Below are the code and all the weights of a small trained network. Each question names an input and a class and asks about switching units off, where a switched-off unit gives its printed mean instead of its output.

import numpy as np


def w(rows, s, z=0):
    codes = np.array(rows[::2]) - 128.0
    scale = np.full(codes.shape[1], s)
    scale[-1] = z or s
    return codes * scale


def f(y):
    return y / 2 * (1 + np.tanh(0.7978845608 * (y + 0.044715 * y**3)))


def log_softmax(a):
    a = a - a.max(-1, keepdims=True)
    return a - np.log(np.exp(a).sum(-1, keepdims=True))


def net(x, mask):
    res = np.array(x, float).reshape(1, 7) / 4 @ E
    y = f(res @ A[0][:, :-1].T + A[0][:, -1])
    res = res + np.where(mask, y, B[0][:, -1]) @ B[0][:, :-1]
    return log_softmax(res[-1] @ U[:, :-1].T + U[:, -1])


A, B = {}, {}
E = w([
[127,132,130,130],'x0',
[186,40,202,219],'x1',
[97,254,212,215],'x2',
[244,175,224,53],'x3',
[220,175,16,176],'x4',
[128,124,130,128],'x5',
[129,129,126,128],'x6',
],0.0059)
A[0] = w([
[90,209,64,23,90],'n1',
[181,2,95,93,103],'n2',
[205,176,79,156,98],'n3',
[193,189,43,173,118],'n4',
[204,150,45,196,110],'n5',
[114,198,163,183,94],'n6',
[45,103,101,201,137],'n7',
[66,125,77,173,158],'n8',
[46,115,180,123,165],'n9',
[233,154,39,182,98],'n10',
[113,173,178,189,75],'n11',
[116,202,160,185,81],'n12',
[114,186,205,136,139],'n13',
[187,159,171,77,122],'n14',
[175,58,88,65,101],'n15',
[105,187,170,198,98],'n16',
[178,46,167,203,85],'n17',
[156,193,103,210,83],'n18',
[173,187,148,56,110],'n19',
[61,113,96,170,145],'n20',
[105,137,123,167,253],'n21',
[193,146,172,81,112],'n22',
[68,189,91,46,111],'n23',
[63,144,77,150,91],'n24',
[196,158,180,91,164],'n25',
[208,133,158,67,85],'n26',
[114,100,89,89,122],'n27',
[162,61,90,48,106],'n28',
[58,105,198,94,91],'n29',
[188,145,161,80,85],'n30',
[114,172,152,183,206],'n31',
[111,184,166,183,88],'n32',
[173,64,162,205,69],'n33',
[51,94,102,175,115],'n34',
[49,120,155,102,65],'n35',
[71,110,180,98,67],'n36',
[181,165,182,57,134],'n37',
],0.0076,0.0059)
B[0] = w([
[114,171,229,254,195],'n1',
[63,197,67,119,214],'n2',
[89,70,140,123,175],'n3',
[95,46,226,88,209],'n4',
[93,76,163,96,205],'n5',
[70,137,63,111,166],'n6',
[176,108,65,155,202],'n7',
[198,104,103,139,199],'n8',
[141,91,132,95,195],'n9',
[77,61,183,94,216],'n10',
[62,148,99,120,151],'n11',
[82,130,74,113,162],'n12',
[114,116,89,104,197],'n13',
[161,74,49,170,184],'n14',
[41,180,77,118,180],'n15',
[90,138,83,117,171],'n16',
[97,217,183,229,183],'n17',
[90,95,120,107,166],'n18',
[146,81,111,194,178],'n19',
[176,100,80,146,183],'n20',
[174,129,99,74,253],'n21',
[138,97,64,166,177],'n22',
[138,139,180,198,179],'n23',
[160,82,123,210,150],'n24',
[134,103,76,128,220],'n25',
[106,99,63,179,166],'n26',
[120,164,120,139,152],'n27',
[66,178,100,116,184],'n28',
[97,38,162,100,162],'n29',
[121,97,83,171,152],'n30',
[131,141,92,69,223],'n31',
[70,153,72,113,155],'n32',
[83,185,208,216,162],'n33',
[161,94,83,157,178],'n34',
[107,88,132,158,132],'n35',
[78,68,161,134,134],'n36',
[155,70,67,164,204],'n37',
],0.008,0.0048)
U = w([
[146,131,120,114,240],'0',
[186,79,56,179,23],'1',
[35,192,74,96,45],'2',
[86,43,199,90,64],'3',
[122,210,206,250,103],'4',
[172,149,123,100,219],'5',
[168,140,130,96,200],'6',
[247,237,187,41,6],'7',
],0.011)

Each question gives the input, the list of numbers given to net, and the class t.
The units are the neurons (one row each of A and B). Each row of codes is followed by its name. A weight is (code - 128) times the scale printed after its matrix; where a second scale follows, it is the last column's (A, B and U).
mask holds one flag per neuron, in row order. A switched-off neuron (its flag False) gives its mean, the last column of its row in B, instead of its output. The means were averaged over made-up inputs and are rounded, as every weight is.
A unit's drop is (log p(t) with every unit on - log p(t) with that unit switched off) / (log p(t) with every unit on - log p(t) with every unit switched off).
The circuit of an input: a set's keep is (log p(t) with only the set's units on - log p(t) with every unit switched off) / (log p(t) with every unit on - log p(t) with every unit switched off). Starting from the 12 units with the biggest drops (on a tie, the unit counted first), units are removed one at a time, each time the one whose removal leaves the highest keep (on an exact tie, the one counted first), for as long as the keep stays at least 0.8.
circuit, biggest first: the units of the circuit, biggest drop first
unit that matters most: the unit with the biggest drop
k most important neurons: the k neurons with the biggest drops, biggest first
drop when u is switched off: that unit's drop, to one decimal
input [-3,1,3,-5,7,-2,-5], class 3: circuit, biggest first	[n4 n10 n5]
input [-5,0,3,5,7,-1,-1], class 3: 2 most important neurons	[n4 n10]
input [-6,-8,5,-5,6,4,6], class 4: unit that matters most	n1
input [-7,-6,-7,2,0,6,5], class 2: circuit, biggest first	[n15 n28]
input [4,8,-6,-4,-2,2,1], class 4: 2 most important neurons	[n17 n33]
input [3,0,-7,-3,3,6,4], class 2: circuit, biggest first	[n2 n15]
input [-5,-8,-6,4,-7,-3,-3], class 4: circuit, biggest first	[n1 n23]
input [-5,-8,1,8,0,3,-6], class 1: circuit, biggest first	[n37 n14 n19]
input [-8,3,7,0,8,-6,2], class 3: circuit, biggest first	[n4 n10 n5]
input [0,8,-1,5,0,7,-7], class 4: 2 most important neurons	[n17 n33]
input [6,6,-8,5,-8,-8,-2], class 2: 3 most important neurons	[n2 n15 n28]
input [4,-8,7,-4,-8,-5,-4], class 3: 2 most important neurons	[n29 n9]
input [2,8,-8,4,-7,-6,-6], class 2: 2 most important neurons	[n2 n15]
input [4,1,6,-8,-7,8,3], class 1: unit that matters most	n7
input [-6,-6,-7,-2,1,0,4], class 2: 3 most important neurons	[n15 n28 n2]
input [1,-2,-4,0,6,-1,1], class 3: drop when n3 is switched off	0.1
input [1,-1,7,8,-7,2,-3], class 1: drop when n35 is switched off	0.0
input [1,-3,-1,6,-5,-4,4], class 1: drop when n7 is switched off	-0.1
